Here is a tiny trained network, its code and every weight. The questions are about switching its units off for an input and a target symbol, where a switched-off unit gives its printed mean instead of its output.

import numpy as np


def w(rows, s, z=0):
    codes = np.array(rows[::2]) - 128.0
    scale = np.full(codes.shape[1], s)
    scale[-1] = z or s
    return codes * scale


def f(y):
    return np.maximum(y, 0)


def softmax(a):
    e = np.exp(a - a.max(-1, keepdims=True))
    return e / e.sum(-1, keepdims=True)


def log_softmax(a):
    a = a - a.max(-1, keepdims=True)
    return a - np.log(np.exp(a).sum(-1, keepdims=True))


def net(x, mask):
    ids = ['βγδεημτφ'.index(c) for c in x.split()]
    T = len(ids)
    res = E[ids] + P[:T]
    u = 0
    for l in range(2):
        r = res
        for j in range(2):
            rows = slice(2 * j, 2 * j + 2)
            q, k, v = (r @ M[l][rows].T for M in (Q, K, V))
            z = softmax(np.where(np.tri(T) > 0, q @ k.T / 2**0.5, -1e9)) @ v
            o = O[l][rows]
            res = res + np.where(mask[u + j], z, o[:, -1]) @ o[:, :-1]
        u += 2
        y = f(res @ A[l][:, :-1].T + A[l][:, -1])
        res = res + np.where(mask[u : u + 8], y, B[l][:, -1]) @ B[l][:, :-1]
        u += 8
    return log_softmax(res[-1] @ U[:, :-1].T + U[:, -1])


Q, K, V, O, A, B = {}, {}, {}, {}, {}, {}
E = w([
[55,141,179,93,118,81],'β',
[135,145,106,170,144,104],'γ',
[91,173,144,180,70,113],'δ',
[113,73,109,124,136,104],'ε',
[124,137,100,68,101,119],'η',
[185,143,85,152,118,144],'μ',
[186,126,119,49,114,177],'τ',
[102,127,161,246,98,107],'φ',
],0.011)
P = w([
[77,249,35,125,200,94],'0',
[203,139,67,110,123,27],'1',
[183,139,80,92,156,27],'2',
[163,122,49,93,171,32],'3',
[228,136,254,99,113,160],'4',
[194,126,226,109,120,162],'5',
[182,115,197,108,104,153],'6',
[172,105,188,95,96,163],'7',
[175,91,172,87,80,154],'8',
[151,73,167,81,78,162],'9',
[153,87,152,74,73,173],'10',
[150,84,168,77,66,166],'11',
[136,68,133,65,70,162],'12',
[125,64,144,50,70,143],'13',
],0.0043)
Q[0] = w([
[99,101,153,166,110,135],'0.h0',
[148,189,130,123,81,66],'0.h0',
[173,137,124,148,103,144],'0.h1',
[168,130,121,125,136,3],'0.h1',
],0.023)
K[0] = w([
[146,121,145,191,124,97],'0.h0',
[46,239,101,97,108,155],'0.h0',
[161,135,88,173,103,140],'0.h1',
[22,167,73,146,249,189],'0.h1',
],0.017)
V[0] = w([
[103,81,95,44,153,162],'0.h0',
[127,59,145,172,247,116],'0.h0',
[81,185,121,110,104,153],'0.h1',
[200,193,53,149,156,169],'0.h1',
],0.011)
O[0] = w([
[96,114,47,229,89,91,51],'0.h0',
[120,208,122,77,96,31,5],'0.h0',
[103,64,175,120,184,155,153],'0.h1',
[1,120,157,118,112,204,172],'0.h1',
],0.0071,0.0022)
A[0] = w([
[89,174,161,81,113,104,9],'0.n0',
[197,86,165,167,109,16,19],'0.n1',
[230,149,70,74,164,148,66],'0.n2',
[196,171,112,255,100,123,113],'0.n3',
[184,140,141,165,38,144,253],'0.n4',
[174,224,122,62,32,116,84],'0.n5',
[213,38,136,210,183,121,67],'0.n6',
[71,169,150,224,53,69,6],'0.n7',
],0.0093,0.0018)
B[0] = w([
[89,173,89,136,94,176,145],'0.n0',
[127,73,121,212,116,85,166],'0.n1',
[89,155,213,111,160,107,176],'0.n2',
[101,140,187,28,140,164,177],'0.n3',
[94,66,84,169,94,27,254],'0.n4',
[107,146,199,87,164,156,173],'0.n5',
[125,171,179,21,159,163,186],'0.n6',
[150,166,159,6,190,200,166],'0.n7',
],0.012,0.0032)
Q[1] = w([
[3,12,195,53,165,64],'1.h0',
[5,11,150,63,143,146],'1.h0',
[80,145,122,85,139,124],'1.h1',
[173,151,144,136,42,125],'1.h1',
],0.024)
K[1] = w([
[57,245,1,200,196,250],'1.h0',
[40,207,58,186,216,172],'1.h0',
[121,149,98,121,165,121],'1.h1',
[145,92,143,76,86,100],'1.h1',
],0.026)
V[1] = w([
[96,102,26,84,131,41],'1.h0',
[166,30,74,94,59,222],'1.h0',
[47,254,187,220,58,159],'1.h1',
[144,203,28,120,234,92],'1.h1',
],0.015)
O[1] = w([
[101,116,161,185,228,163,169],'1.h0',
[119,96,181,199,29,207,2],'1.h0',
[118,11,174,60,76,47,124],'1.h1',
[41,207,158,99,88,137,83],'1.h1',
],0.011,0.0047)
A[1] = w([
[234,138,144,151,64,156,254],'1.n0',
[102,181,221,16,118,206,104],'1.n1',
[162,127,139,83,16,84,150],'1.n2',
[129,80,48,198,148,98,236],'1.n3',
[255,134,153,96,76,130,103],'1.n4',
[164,164,92,88,125,34,131],'1.n5',
[66,37,151,139,213,222,92],'1.n6',
[128,103,166,198,25,128,64],'1.n7',
],0.009,0.0043)
B[1] = w([
[95,88,232,178,192,165,194],'1.n0',
[80,73,26,128,136,118,192],'1.n1',
[222,192,158,120,169,188,231],'1.n2',
[146,102,124,201,110,79,187],'1.n3',
[116,207,86,120,103,25,191],'1.n4',
[51,95,183,171,88,234,252],'1.n5',
[161,215,111,117,15,98,244],'1.n6',
[122,113,10,45,167,165,175],'1.n7',
],0.012,0.011)
U = w([
[66,68,142,149,138,98,124],'β',
[70,184,100,76,98,184,197],'γ',
[202,111,106,100,154,113,143],'δ',
[82,180,82,216,219,172,83],'ε',
[109,199,37,162,95,98,113],'η',
[165,130,20,157,145,207,2],'μ',
[142,93,57,252,58,161,185],'τ',
[140,185,168,172,143,182,175],'φ',
],0.0036)

Each question gives the input, a string of symbols that net reads in full, and the target symbol t.
The units are the heads (2 rows each of Q, K, V and O) and the neurons (one row each of A and B). Each row of codes is followed by its name. A weight is (code - 128) times the scale printed after its matrix; where a second scale follows, it is the last column's (O, A, B and U).
mask holds one flag per unit, layer by layer, with each layer's heads first. A switched-off unit (its flag False) gives its mean, the last column of its rows in O or B, instead of its output. The means were averaged over made-up inputs and are rounded, as every weight is.
A unit's drop is (log p(t) with every unit on - log p(t) with that unit switched off) / (log p(t) with every unit on - log p(t) with every unit switched off).
The circuit of an input: a set's keep is (log p(t) with only the set's units on - log p(t) with every unit switched off) / (log p(t) with every unit on - log p(t) with every unit switched off). Starting from the 12 units with the biggest drops (on a tie, the unit counted first), units are removed one at a time, each time the one whose removal leaves the highest keep (on an exact tie, the one counted first), for as long as the keep stays at least 0.8.
circuit, biggest first: the units of the circuit, biggest drop first
most important unit: the unit with the biggest drop
k most important neurons: the k neurons with the biggest drops, biggest first
top k neurons in layer l: the k neurons of layer l with the biggest drops, biggest first
which heads matter: for each layer, one digit per head in row order, 1 if its drop is at least 0.15 and else 0, layers parted by /
input η δ φ η η δ τ ε γ η η, target τ: which heads matter	10 / 11
input β ε η η δ ε δ ε, target ε: most important unit	0.h1
input ε ε ε φ μ μ η γ η φ δ φ ε τ, target η: top 2 neurons in layer 0	[0.n5; 0.n2]
input γ β τ δ η ε η ε γ γ, target β: which heads matter	11 / 11
input β γ τ η φ ε γ ε φ μ, target ε: circuit, biggest first	[0.h1; 1.h1; 1.n6]
input γ τ β δ ε φ ε η β φ, target β: 4 most important neurons	[0.n4; 1.n2; 1.n6; 0.n3]
input ε ε γ η γ η μ η μ η γ τ β, target η: 3 most important neurons	[1.n6; 1.n5; 1.n0]
input γ ε φ, target γ: circuit, biggest first	[1.h1; 0.n7]
input β δ γ τ η, target ε: circuit, biggest first	[1.h1; 1.h0]
input β φ δ ε ε, target ε: circuit, biggest first	[1.h1; 0.h1; 1.h0]
input μ μ ε, target δ: 2 most important neurons	[1.n5; 1.n2]
input φ ε φ γ, target γ: circuit, biggest first	[1.h0; 1.n5; 0.h0]
input β η φ ε μ δ, target ε: top 2 neurons in layer 0	[0.n4; 0.n6]
input ε η β μ τ η τ δ δ μ η τ, target τ: which heads matter	11 / 01
input β η β δ η φ ε ε η β, target ε: circuit, biggest first	[0.h1; 1.h1; 1.h0]
input η η τ ε δ β η, target τ: which heads matter	10 / 11
input ε μ μ γ φ, target η: top 3 neurons in layer 1	[1.n6; 1.n5; 1.n1]
input γ ε ε δ φ η δ φ, target β: circuit, biggest first	[0.n4; 1.n2; 1.h0; 1.n6]
input ε γ γ β ε φ, target η: most important unit	1.h0
input ε δ τ η β δ δ ε ε, target η: 4 most important neurons	[1.n6; 1.n5; 0.n6; 1.n0]
input η ε ε μ ε μ τ ε, target τ: most important unit	0.h0
input γ β β μ η ε γ β δ β, target β: 2 most important neurons	[1.n2; 1.n6]
input ε η η γ γ, target η: top 2 neurons in layer 1	[1.n6; 1.n5]
input η η φ ε μ ε μ δ φ η τ μ μ μ, target τ: top 2 neurons in layer 1	[1.n3; 1.n2]
